Below is a small trained network, with its code and all its weights. Each question gives an input and a class and asks what happens when units are switched off, that is, made to give their printed mean instead of their output.

import numpy as np


def w(rows, s, z=0):
    codes = np.array(rows[::2]) - 128.0
    scale = np.full(codes.shape[1], s)
    scale[-1] = z or s
    return codes * scale


def f(y):
    return np.maximum(y, 0)


def log_softmax(a):
    a = a - a.max(-1, keepdims=True)
    return a - np.log(np.exp(a).sum(-1, keepdims=True))


def net(x, mask):
    res = np.array(x, float).reshape(1, 6) / 4 @ E
    y = f(res @ A[0][:, :-1].T + A[0][:, -1])
    res = res + np.where(mask, y, B[0][:, -1]) @ B[0][:, :-1]
    return log_softmax(res[-1] @ U[:, :-1].T + U[:, -1])


A, B = {}, {}
E = w([
[79,122,62,205,158,198,44,121],'x0',
[82,152,71,126,185,66,180,199],'x1',
[98,101,134,133,116,122,125,100],'x2',
[99,88,112,115,141,133,103,41],'x3',
[158,254,157,126,207,175,198,63],'x4',
[165,162,81,122,142,99,59,91],'x5',
],0.0096)
A[0] = w([
[112,76,166,192,82,133,97,110,206],'N0',
[80,188,169,69,194,40,157,122,152],'N1',
[209,104,189,86,70,158,149,101,84],'N2',
[65,92,97,166,90,129,48,255,251],'N3',
[174,123,198,70,119,130,101,127,114],'N4',
[139,135,71,127,116,18,190,126,147],'N5',
[114,165,104,164,160,100,207,91,211],'N6',
[114,221,123,182,122,202,179,95,234],'N7',
[163,175,67,26,96,82,190,149,170],'N8',
[39,188,77,89,145,183,85,176,198],'N9',
[120,73,158,105,82,110,86,61,218],'N10',
[159,171,135,112,182,137,165,110,106],'N11',
[64,115,40,182,170,126,165,132,85],'N12',
[163,58,180,119,55,84,135,158,241],'N13',
[191,69,164,29,145,58,166,105,233],'N14',
[164,29,82,153,193,47,202,114,208],'N15',
],0.0083,0.003)
B[0] = w([
[243,189,137,172,112,163,103,231,190],'N0',
[53,183,127,22,92,153,81,158,202],'N1',
[144,159,76,145,69,64,182,89,189],'N2',
[251,70,29,74,78,120,67,139,245],'N3',
[178,160,65,154,127,135,222,95,172],'N4',
[3,125,233,95,122,115,87,189,189],'N5',
[38,246,95,128,114,144,152,74,194],'N6',
[168,209,193,172,236,154,221,73,221],'N7',
[54,111,112,127,81,135,151,193,203],'N8',
[224,124,114,177,111,88,210,68,184],'N9',
[203,115,103,180,42,113,135,179,207],'N10',
[44,167,164,139,165,150,143,96,183],'N11',
[118,158,72,169,23,115,172,140,181],'N12',
[173,123,69,138,43,25,17,171,215],'N13',
[55,140,74,64,46,80,169,180,226],'N14',
[86,103,75,9,173,39,70,185,190],'N15',
],0.0063,0.011)
U = w([
[177,143,28,131,91,72,162,142,221],'0',
[144,242,66,142,99,81,255,26,202],'1',
[125,119,76,51,150,62,130,178,40],'2',
[49,200,136,62,196,135,176,121,2],'3',
[222,94,114,131,100,233,77,140,109],'4',
[219,173,193,225,197,144,172,25,138],'5',
],0.0077,0.0028)

Each question gives the input, the list of numbers given to net, and the class t.
The units are the neurons (one row each of A and B). Each row of codes is followed by its name. A weight is (code - 128) times the scale printed after its matrix; where a second scale follows, it is the last column's (A, B and U).
mask holds one flag per neuron, in row order. A switched-off neuron (its flag False) gives its mean, the last column of its row in B, instead of its output. The means were averaged over made-up inputs and are rounded, as every weight is.
A unit's drop is (log p(t) with every unit on - log p(t) with that unit switched off) / (log p(t) with every unit on - log p(t) with every unit switched off).
The circuit of an input: a set's keep is (log p(t) with only the set's units on - log p(t) with every unit switched off) / (log p(t) with every unit on - log p(t) with every unit switched off). Starting from the 12 units with the biggest drops (on a tie, the unit counted first), units are removed one at a time, each time the one whose removal leaves the highest keep (on an exact tie, the one counted first), for as long as the keep stays at least 0.8.
circuit, biggest first: the units of the circuit, biggest drop first
unit that matters most: the unit with the biggest drop
k most important neurons: the k neurons with the biggest drops, biggest first
drop of u: that unit's drop, to one decimal
input [7,0,6,-5,-4,-8], class 4: circuit, biggest first -> N14, N0, N3
input [-2,7,1,-1,-6,5], class 2: circuit, biggest first -> N5, N15
input [1,-7,-2,1,7,6], class 5: 2 most important neurons -> N14, N7
input [2,0,4,5,7,8], class 5: circuit, biggest first -> N14, N7, N2
input [-2,5,-7,-4,-8,8], class 2: circuit, biggest first -> N5, N15
input [-6,8,0,-3,1,-2], class 3: circuit, biggest first -> N3, N5
input [0,8,5,-2,5,-3], class 3: 2 most important neurons -> N1, N5
input [-2,4,-8,3,7,-3], class 3: unit that matters most -> N1
input [0,6,6,-8,4,-3], class 3: drop of N5 -> 0.1
input [4,-2,-4,6,3,-3], class 5: drop of N2 -> 0.0
input [4,-2,-5,1,3,2], class 5: drop of N14 -> 0.1
